Facts:
AF (Σ 438) (Φ AO) (η 461)
BB (Σ 331) (Φ BD) (η 449)
AQ (Σ 438) (Ω P, U, Y) (Φ M) (η 82)
Y (Σ 438) (Φ H) (η 461)
Q (Σ 438) (Ω O, AO) (Φ G) (η 449)
R (Σ 438) (Φ BD) (η 449)
Z (Σ 438) (Φ AK) (η 449)
V (Σ 438) (Φ M) (η 449)
N (Σ 438) (Ω Z) (Φ AK) (η 449)
W (Σ 438) (Φ BA) (η 449)
BD (Σ 331) (η 461)
AH (Σ 438) (Φ AK) (η 449)
U (Σ 331) (η 461)
BC (Σ 438) (Φ AA) (η 449)
AI (Σ 331) (Φ U) (η 449)
AK (Σ 438) (η 461)
B (Σ 438) (Φ X) (η 449)
AX (Σ 438) (Φ AA) (η 461)
C (Σ 438) (Φ AP) (η 449)
AJ (Σ 438) (Φ BA) (η 461)
AA (Σ 331) (Ω AL, F, AC, BE) (η 82)
AB (Σ 438) (Φ H) (η 461)
AC (Σ 438) (Φ BA) (η 461)
H (Σ 331) (η 461)
X (Σ 438) (η 449)
AM (Σ 331) (Ω AK) (Φ M) (η 82)
AU (Σ 331) (Φ M) (η 461)
E (Σ 438) (Φ AK) (η 449)
AR (Σ 438) (Ω BB, R, AG, B) (Φ BA) (η 461)
AV (Σ 438) (η 461)
A (Σ 331) (Ω AV) (Φ BE) (η 461)
J (Σ 331) (Φ BA) (η 461)
AN (Σ 331) (Ω H, M, AV) (Φ BD) (η 449)
BI (Σ 438) (Φ BD) (η 449)
AY (Σ 438) (Ω V) (Φ AP) (η 449)
BK (Σ 438) (Φ H) (η 461)
BL (Σ 438) (Ω BK, I, BI) (Φ X) (η 449)
AT (Σ 438) (Φ AP) (η 449)
AZ (Σ 438) (Φ U) (η 449)
K (Σ 438) (Φ U) (η 449)
O (Σ 438) (Φ AK) (η 449)
D (Σ 438) (Ω BP, BR) (Φ AK) (η 449)
BR (Σ 438) (Φ BE) (η 461)
BP (Σ 331) (Φ BE) (η 461)
BG (Σ 438) (Ω P, BN, AC) (Φ H) (η 461)
BN (Σ 331) (Φ BD) (η 82)
S (Σ 331) (Φ BD) (η 449)
G (Σ 438) (Ω R, O) (η 449)
F (Σ 331) (Φ AO) (η 82)
M (Σ 331) (η 82)
BA (Σ 438) (η 82)
BQ (Σ 438) (Φ AK) (η 449)
AO (Σ 438) (η 461)
T (Σ 438) (Φ U) (η 449)
AD (Σ 438) (Φ BO) (η 461)
BH (Σ 438) (Φ H) (η 449)
P (Σ 438) (Φ H) (η 461)
AE (Σ 331) (Φ AA) (η 461)
BF (Σ 331) (Ω AH) (Φ H) (η 461)
AS (Σ 331) (Φ BA) (η 449)
AP (Σ 438) (Ω AH, AU, BR) (η 449)
I (Σ 438) (Φ BA) (η 449)
BM (Σ 331) (Ω P, I, X, AT) (Φ AK) (η 82)
AL (Σ 438) (Φ AK) (η 449)
AG (Σ 438) (Φ AO) (η 449)
L (Σ 331) (Φ AP) (η 461)
AW (Σ 331) (Φ AA) (η 449)
BO (Σ 331) (Ω AZ, T, J, E) (η 461)
BE (Σ 438) (η 82)

Known rows:
Z: [ 0.01  1.20  0.56  1.79 -0.15 -0.68  1.52  0.69  0.25  1.32  2.10  0.96
 -2.78 -0.62 -2.46 -1.26]
AU: [ 0.55 -6.55  1.46 -2.65  0.13 -0.08 -0.45 -1.30 -0.59 -2.51 -2.00 -0.84
  6.84  1.52  2.79  1.51]
BM: [-0.66 -2.20  0.24  0.05 -0.14  0.42  0.21 -0.29  0.80 -3.83 -1.77 -5.12
  4.76  0.39  4.21  4.01]
L: [ 0.98 -3.99  2.06 -1.95  0.01  0.58 -0.81 -2.08  0.27 -2.26 -2.52 -1.44
  5.46  1.38  1.75  1.91]
Y: [ 0.22  5.76 -0.46 -1.64  0.12 -0.49 -0.11 -0.14 -0.74  1.53 -0.53  0.47
 -2.47 -1.26  0.19 -3.31]
BA: [-0.87  2.90 -4.85  0.87  1.08  0.80 -0.18  2.44 -0.67  0.08  1.04 -2.43
 -4.75 -0.61  2.82  0.04]
AF: [ 0.60  3.27 -0.94 -0.77 -0.08 -0.09  0.06 -0.46 -0.99  0.62  0.73  0.21
 -4.06 -0.39 -0.18 -3.43]
C: [-0.13  1.12 -0.61  1.43 -0.36 -0.35  0.59  0.85  0.32  1.05  0.91  1.66
 -2.91 -0.31 -2.14 -1.14]
AN: [ 0.40 -4.46  2.80  0.57 -0.65  1.07 -0.35 -0.72  2.51 -2.05 -2.36 -0.67
  5.68  1.81 -2.10  3.52]
H: [-0.47  0.66  3.07 -3.42  0.02  1.14 -2.11 -1.64  0.64 -0.72 -2.50 -1.47
  7.63  0.47  0.78  2.13]
AA: [-1.55 -2.12 -0.73 -0.71  0.16  1.36 -1.53  0.03  0.44 -3.07 -1.45 -4.39
  5.39  0.52  4.27  4.95]
BE: [-1.90  5.85 -3.37 -0.05  1.05  0.16 -0.20  2.33 -0.91  1.12  1.28 -2.48
 -2.45 -1.90  3.31  0.25]
T: [-0.27  0.67 -0.64  0.95  0.39 -1.05  0.70  1.15 -0.17  1.89  0.45  2.21
 -1.44 -0.86 -0.54 -0.51]
AG: [-0.18  1.39 -0.37  1.11  0.18 -0.65  0.74  1.13  0.26  1.77  0.70  1.80
 -1.96 -0.70 -1.61 -0.86]
E: [-0.14  0.08  0.34  1.42  0.37 -1.43  1.66  0.72 -0.51  1.77  1.79  1.62
 -1.46 -1.09 -0.54 -0.65]
AP: [-1.26 -2.95 -1.60  1.00 -1.02  0.15 -0.35  0.87 -1.18  0.16  3.75  2.05
 -2.74  0.62 -2.18 -1.22]
AX: [ 0.60  3.24 -0.95 -0.81 -0.10 -0.09  0.03 -0.36 -1.00  0.65  0.71  0.18
 -4.00 -0.40 -0.25 -3.44]
BH: [-0.59  2.50 -0.51  0.91 -0.88 -0.46  0.13  0.78  0.39  1.00  0.19  1.83
 -2.33 -0.59 -2.35 -1.33]
G: [-0.93 -0.10 -0.71  1.45 -0.63  0.57 -0.64  0.49 -0.45  1.02  3.34  1.57
 -3.31  0.09 -2.72 -0.44]
AT: [-0.14  2.05 -0.24  1.09  0.36 -0.64  0.79  1.22  0.41  2.07  0.36  1.75
 -1.88 -0.87 -1.68 -0.78]
AQ: [-1.10  5.64 -3.77  0.70 -0.25  0.14  0.27  1.83 -0.19 -0.84  0.02 -2.88
 -4.79 -1.22  2.16 -1.13]
BN: [-0.79 -0.68 -0.49 -1.02  0.82  0.23 -0.29  0.71  1.10 -2.43 -4.11 -4.15
  6.40 -0.11  5.26  4.65]
AI: [ 0.21 -6.12  2.45  0.27 -0.29  0.32 -0.38 -0.95  1.58 -1.80 -2.21  0.03
  6.65  1.43 -0.17  4.21]

Rows, some named above:
[ 0.01  1.47  0.72  1.52  0.36 -1.06  1.71  0.83  0.15  2.00  1.77  1.20
 -1.83 -1.03 -1.62 -0.90] : AL
[ 1.25  3.23 -1.17 -0.80  1.06 -0.19  0.56  0.23 -0.63  1.66 -0.18  0.38
 -3.58 -0.53  0.34 -2.94] : AC
[-0.47  0.69  3.03 -3.52  0.06  1.18 -2.07 -1.62  0.66 -0.69 -2.54 -1.46
  7.65  0.48  0.84  2.08] : H
[ 0.20 -5.58  2.55 -0.03  0.23  0.00 -0.22 -0.49  1.59 -1.13 -2.87  0.26
  7.49  1.13  0.41  4.50] : BB
[-0.37  1.90 -0.21  0.37  0.02 -0.09  1.84  3.01  1.20  1.71  1.36  1.01
 -1.34  0.30 -4.74 -3.15] : V
[ 0.04 -0.86 -0.84  2.04 -0.95  0.84 -3.24 -4.51  0.18 -4.59 -4.61 -3.84
  0.88 -0.78  7.75  8.23] : AM
[-0.05  0.44  0.34  1.88 -0.38 -0.73  1.41  0.53 -0.01  0.93  2.28  1.09
 -2.97 -0.47 -2.15 -1.29] : BQ
[-0.03  0.42  0.35  1.86 -0.38 -0.73  1.34  0.51  0.01  0.96  2.27  1.09
 -2.91 -0.47 -2.21 -1.26] : BQ
[ 0.25  4.99 -0.83 -1.09 -0.84  0.06 -0.50 -0.68 -0.74  0.23  0.02  0.20
 -4.07 -0.54 -0.87 -3.79] : BG
[-1.10  5.76 -3.77  0.73 -0.24  0.14  0.23  1.84 -0.19 -0.86 -0.06 -2.85
 -4.77 -1.16  2.15 -1.07] : AQ
[ 0.30  4.98 -0.82 -1.10 -0.83  0.05 -0.48 -0.64 -0.72  0.24  0.08  0.19
 -4.12 -0.56 -0.85 -3.80] : BG
[ 0.03  1.26  0.55  1.84 -0.16 -0.67  1.49  0.64  0.23  1.30  2.14  0.96
 -2.71 -0.62 -2.44 -1.29] : Z
[ 0.22  0.57 -1.59 -1.53  0.01 -0.71  0.45  0.33 -1.87  0.39  1.21  0.80
 -2.61 -0.17  0.81 -3.90] : BR
[ 0.92  3.27  1.05  1.86  0.10 -0.42 -1.55 -5.34 -3.00  1.19  3.26 -0.09
 -6.60 -2.62  3.96  1.44] : AK
[-0.13  1.52 -0.49  1.13  0.10 -0.63  0.69  1.14  0.34  1.67  0.35  1.87
 -2.06 -0.54 -1.63 -0.91] : R
[ 0.18 -5.86  1.16 -2.61 -1.39  0.39 -1.29 -2.04 -0.45 -3.96 -2.00 -0.94
  5.56  1.95  1.67  0.75] : BF
[ 0.17  4.73 -0.83 -1.34 -0.56 -0.21 -0.38 -0.40 -0.89  0.53 -0.02  0.36
 -3.46 -0.70 -0.38 -3.66] : AB
[-0.07  1.29 -0.52  1.67 -0.66 -0.09  0.39  0.66  0.45  0.82  1.14  1.43
 -3.47 -0.15 -2.64 -1.19] : BL
[-0.02  0.46  0.33  1.91 -0.40 -0.73  1.38  0.49 -0.02  0.95  2.30  1.09
 -2.97 -0.47 -2.16 -1.25] : BQ
[-0.17  2.85 -0.79 -1.34  0.61  0.27 -0.66 -0.30 -1.69  1.78  2.30  0.40
 -2.75 -0.71  0.28 -2.41] : AO
[ 0.85  3.26  1.04  1.86  0.12 -0.41 -1.54 -5.40 -2.99  1.22  3.26 -0.07
 -6.68 -2.62  3.95  1.50] : AK
[ 1.10 -2.34  2.47 -1.65 -0.40  1.39 -0.88 -2.04  1.15 -2.54 -2.24 -2.16
  4.36  1.76 -0.24  1.17] : A
[-0.05  0.44  0.34  1.86 -0.41 -0.74  1.37  0.43  0.03  0.91  2.34  1.05
 -2.98 -0.48 -2.29 -1.35] : BQ
[ 0.20  4.78 -0.82 -1.28 -0.57 -0.21 -0.35 -0.43 -0.87  0.57 -0.09  0.37
 -3.48 -0.71 -0.41 -3.66] : AB
[ 0.07  0.46  0.23  2.38 -1.16 -0.11  1.12  0.05  0.35 -0.01  2.72  0.64
 -4.39  0.09 -3.46 -1.71] : N
[ 0.75 -7.22  1.92  0.68  0.13  0.51 -0.21 -0.57  1.74 -1.75 -2.64  0.13
  6.04  1.85 -0.07  4.39] : AS
[-0.06  0.88  0.52  1.65  0.05 -0.98  1.61  0.70 -0.03  1.49  2.05  1.22
 -2.17 -0.80 -1.74 -1.05] : O
[-0.65 -2.19  0.20 -0.03 -0.13  0.41  0.27 -0.31  0.79 -3.87 -1.83 -5.12
  4.70  0.43  4.23  4.01] : BM
[ 1.41 -5.42  1.52 -2.03  1.20  0.05 -0.47 -1.52 -0.01 -1.40 -3.30 -0.79
  6.29  1.14  3.45  2.68] : J
[ 0.31 -4.48  1.95 -2.29  0.24  1.21 -1.85 -2.09 -0.26 -1.70 -1.09 -1.27
  5.87  1.39  1.86  2.63] : BD
[ 0.26 -4.34  1.95 -2.29  0.25  1.22 -1.84 -2.01 -0.24 -1.67 -1.07 -1.22
  5.92  1.39  1.82  2.66] : BD
[ 0.08 -5.79  1.82 -2.12  0.05  1.07 -2.01 -2.49 -0.87 -2.08 -0.27 -1.14
  5.73  1.40  2.46  2.93] : BO
[-0.03  4.93 -0.19 -1.35  0.84  0.75 -0.53  0.17 -0.84  2.25  2.47 -0.26
 -2.84 -0.68 -1.19 -2.73] : AV
[ 0.24 -3.63  2.48 -2.56  1.03  0.89 -1.49 -1.79 -0.24 -0.61 -1.26 -1.26
  6.98  0.78  2.38  3.06] : U
[ 1.22  1.83 -1.73 -0.18 -0.13  0.37  0.04 -0.32 -0.79  0.03  0.66  0.16
 -5.44  0.34 -0.74 -3.47] : AR
[ 0.44  0.02 -1.15  1.82  0.03 -0.18  0.71  1.12  0.51  1.10  0.54  1.74
 -3.46  0.12 -2.21 -0.96] : W
[ 1.20  2.22 -1.49 -0.45  0.32  0.11  0.16 -0.07 -0.80  0.60  0.40  0.27
 -4.69  0.00 -0.15 -3.32] : AJ
[-0.30  1.29 -0.54  1.00 -0.96  0.48  1.35  2.45  1.29  0.37  2.04  0.73
 -3.00  1.01 -5.77 -3.47] : AY
[ 0.45  0.90 -0.75  1.47  0.75 -0.47  0.97  1.55  0.61  2.10  0.06  1.84
 -2.38 -0.38 -1.61 -0.55] : I
[-0.12  0.55 -0.75  1.74 -0.92 -0.05  0.33  0.47  0.21  0.39  1.41  1.47
 -3.83  0.05 -2.85 -1.40] : Q
[ 0.45  0.01 -1.14  1.82  0.03 -0.17  0.67  1.15  0.52  1.06  0.55  1.75
 -3.50  0.05 -2.17 -0.94] : W
[ 1.40 -5.46  1.56 -2.02  1.19  0.05 -0.48 -1.48 -0.02 -1.41 -3.30 -0.81
  6.29  1.17  3.44  2.73] : J

